Below are the code and all the weights of a small trained network. Each question names an input and a target symbol and asks about switching units off, where a switched-off unit gives its printed mean instead of its output.

import numpy as np


def w(rows, s, z=0):
    codes = np.array(rows[::2]) - 128.0
    scale = np.full(codes.shape[1], s)
    scale[-1] = z or s
    return codes * scale


def f(y):
    return np.maximum(y, 0)


def softmax(a):
    e = np.exp(a - a.max(-1, keepdims=True))
    return e / e.sum(-1, keepdims=True)


def log_softmax(a):
    a = a - a.max(-1, keepdims=True)
    return a - np.log(np.exp(a).sum(-1, keepdims=True))


def net(x, mask):
    ids = ['βδελπτω'.index(c) for c in x.split()]
    T = len(ids)
    res = E[ids] + P[:T]
    r = res
    for j in range(3):
        rows = slice(2 * j, 2 * j + 2)
        q, k, v = (r @ M[0][rows].T for M in (Q, K, V))
        z = softmax(np.where(np.tri(T) > 0, q @ k.T / 2**0.5, -1e9)) @ v
        o = O[0][rows]
        res = res + np.where(mask[j], z, o[:, -1]) @ o[:, :-1]
    y = f(res @ A[0][:, :-1].T + A[0][:, -1])
    res = res + np.where(mask[3:7], y, B[0][:, -1]) @ B[0][:, :-1]
    return log_softmax(res[-1] @ U[:, :-1].T + U[:, -1])


Q, K, V, O, A, B = {}, {}, {}, {}, {}, {}
E = w([
[145,96,103,167,137,34,67],'β',
[108,189,157,144,84,91,210],'δ',
[128,177,131,233,240,167,149],'ε',
[114,146,126,104,150,75,230],'λ',
[131,20,209,137,127,145,150],'π',
[96,127,107,71,95,187,108],'τ',
[249,144,117,83,162,178,138],'ω',
],0.017)
P = w([
[92,180,254,66,175,97,63],'0',
[115,176,176,119,149,115,90],'1',
[123,147,146,135,123,115,103],'2',
[123,113,118,132,88,134,115],'3',
[111,86,92,147,51,136,128],'4',
[110,64,67,172,31,148,149],'5',
[129,47,42,188,8,165,154],'6',
],0.0087)
Q[0] = w([
[187,105,68,136,199,161,134],'h0',
[197,125,137,168,107,67,120],'h0',
[53,118,157,145,176,152,128],'h1',
[149,102,208,106,101,199,208],'h1',
[135,253,105,140,163,122,102],'h2',
[64,96,69,168,85,41,77],'h2',
],0.012)
K[0] = w([
[109,101,121,135,24,67,124],'h0',
[116,102,126,213,54,202,195],'h0',
[174,145,241,48,135,104,107],'h1',
[128,14,84,160,152,211,210],'h1',
[71,167,255,123,205,77,93],'h2',
[78,65,52,216,63,122,176],'h2',
],0.0089)
V[0] = w([
[169,219,102,179,56,94,177],'h0',
[178,165,110,141,137,32,55],'h0',
[40,103,95,77,41,26,96],'h1',
[2,116,160,169,187,17,55],'h1',
[251,131,126,146,213,189,164],'h2',
[180,117,6,19,34,195,141],'h2',
],0.0075)
O[0] = w([
[4,157,199,103,139,86,116,132],'h0',
[149,118,150,84,173,59,54,175],'h0',
[216,101,181,174,61,116,186,1],'h1',
[134,128,185,215,197,152,176,111],'h1',
[179,178,196,220,41,61,109,254],'h2',
[154,117,218,145,254,168,181,17],'h2',
],0.0079,0.0048)
A[0] = w([
[141,98,2,43,214,111,175,81],'n0',
[114,113,107,245,111,37,165,1],'n1',
[124,212,7,49,48,154,95,172],'n2',
[27,58,172,82,13,191,148,46],'n3',
],0.0059,0.0055)
B[0] = w([
[78,120,184,154,17,114,121,144],'n0',
[88,90,137,2,95,223,146,163],'n1',
[151,97,218,93,212,207,183,254],'n2',
[210,152,71,141,176,32,16,149],'n3',
],0.0078,0.0084)
U = w([
[164,152,84,159,107,150,157,39],'β',
[157,143,113,152,106,141,160,35],'δ',
[129,197,83,247,230,141,138,170],'ε',
[81,192,153,90,86,61,253,220],'λ',
[160,90,8,123,32,48,31,255],'π',
[152,74,124,32,221,204,119,144],'τ',
[130,124,225,206,92,149,138,21],'ω',
],0.0071,0.0042)

Each question gives the input, a string of symbols that net reads in full, and the target symbol t.
The units are the heads (2 rows each of Q, K, V and O) and the neurons (one row each of A and B). Each row of codes is followed by its name. A weight is (code - 128) times the scale printed after its matrix; where a second scale follows, it is the last column's (O, A, B and U).
mask holds one flag per unit, heads first, then neurons. A switched-off unit (its flag False) gives its mean, the last column of its rows in O or B, instead of its output. The means were averaged over made-up inputs and are rounded, as every weight is.
A unit's drop is (log p(t) with every unit on - log p(t) with that unit switched off) / (log p(t) with every unit on - log p(t) with every unit switched off).
The circuit of an input: a set's keep is (log p(t) with only the set's units on - log p(t) with every unit switched off) / (log p(t) with every unit on - log p(t) with every unit switched off). Starting from all 7 units, units are removed one at a time, each time the one whose removal leaves the highest keep (on an exact tie, the one counted first), for as long as the keep stays at least 0.8.
circuit, biggest first: the units of the circuit, biggest drop first
top k neurons: the k neurons with the biggest drops, biggest first
which heads matter: for each layer, one digit per head in row order, 1 if its drop is at least 0.15 and else 0, layers parted by /
drop when u is switched off: that unit's drop, to one decimal
input ε β β ε, target π: circuit, biggest first	(h2)
input β λ π, target π: circuit, biggest first	(n2 h2)
input ε ω λ ω λ π ε, target τ: circuit, biggest first	(n2 h1 h2 n1)
input λ ω β β ω, target π: which heads matter	111
input π ε π λ β τ π, target τ: which heads matter	001
input δ τ π ω ε ω, target ε: top 2 neurons	(n2 n1)
input ε δ ε, target λ: circuit, biggest first	(h2 h0 n2)
input β β δ π δ π π, target π: top 2 neurons	(n3 n2)
input π δ ω ω δ δ ω, target λ: which heads matter	111
input δ π ω ε τ τ π, target τ: which heads matter	001
input ε ω τ β ω δ ω, target λ: circuit, biggest first	(h2 h0 h1)
input ε ω ω ε ω ε, target τ: circuit, biggest first	(n2 h1)
input ε ε β ε, target π: drop when h2 is switched off	1.3
input λ ω ε ω β π τ, target τ: drop when h0 is switched off	0.0
input λ β π ω ε ω, target ε: drop when h1 is switched off	0.2
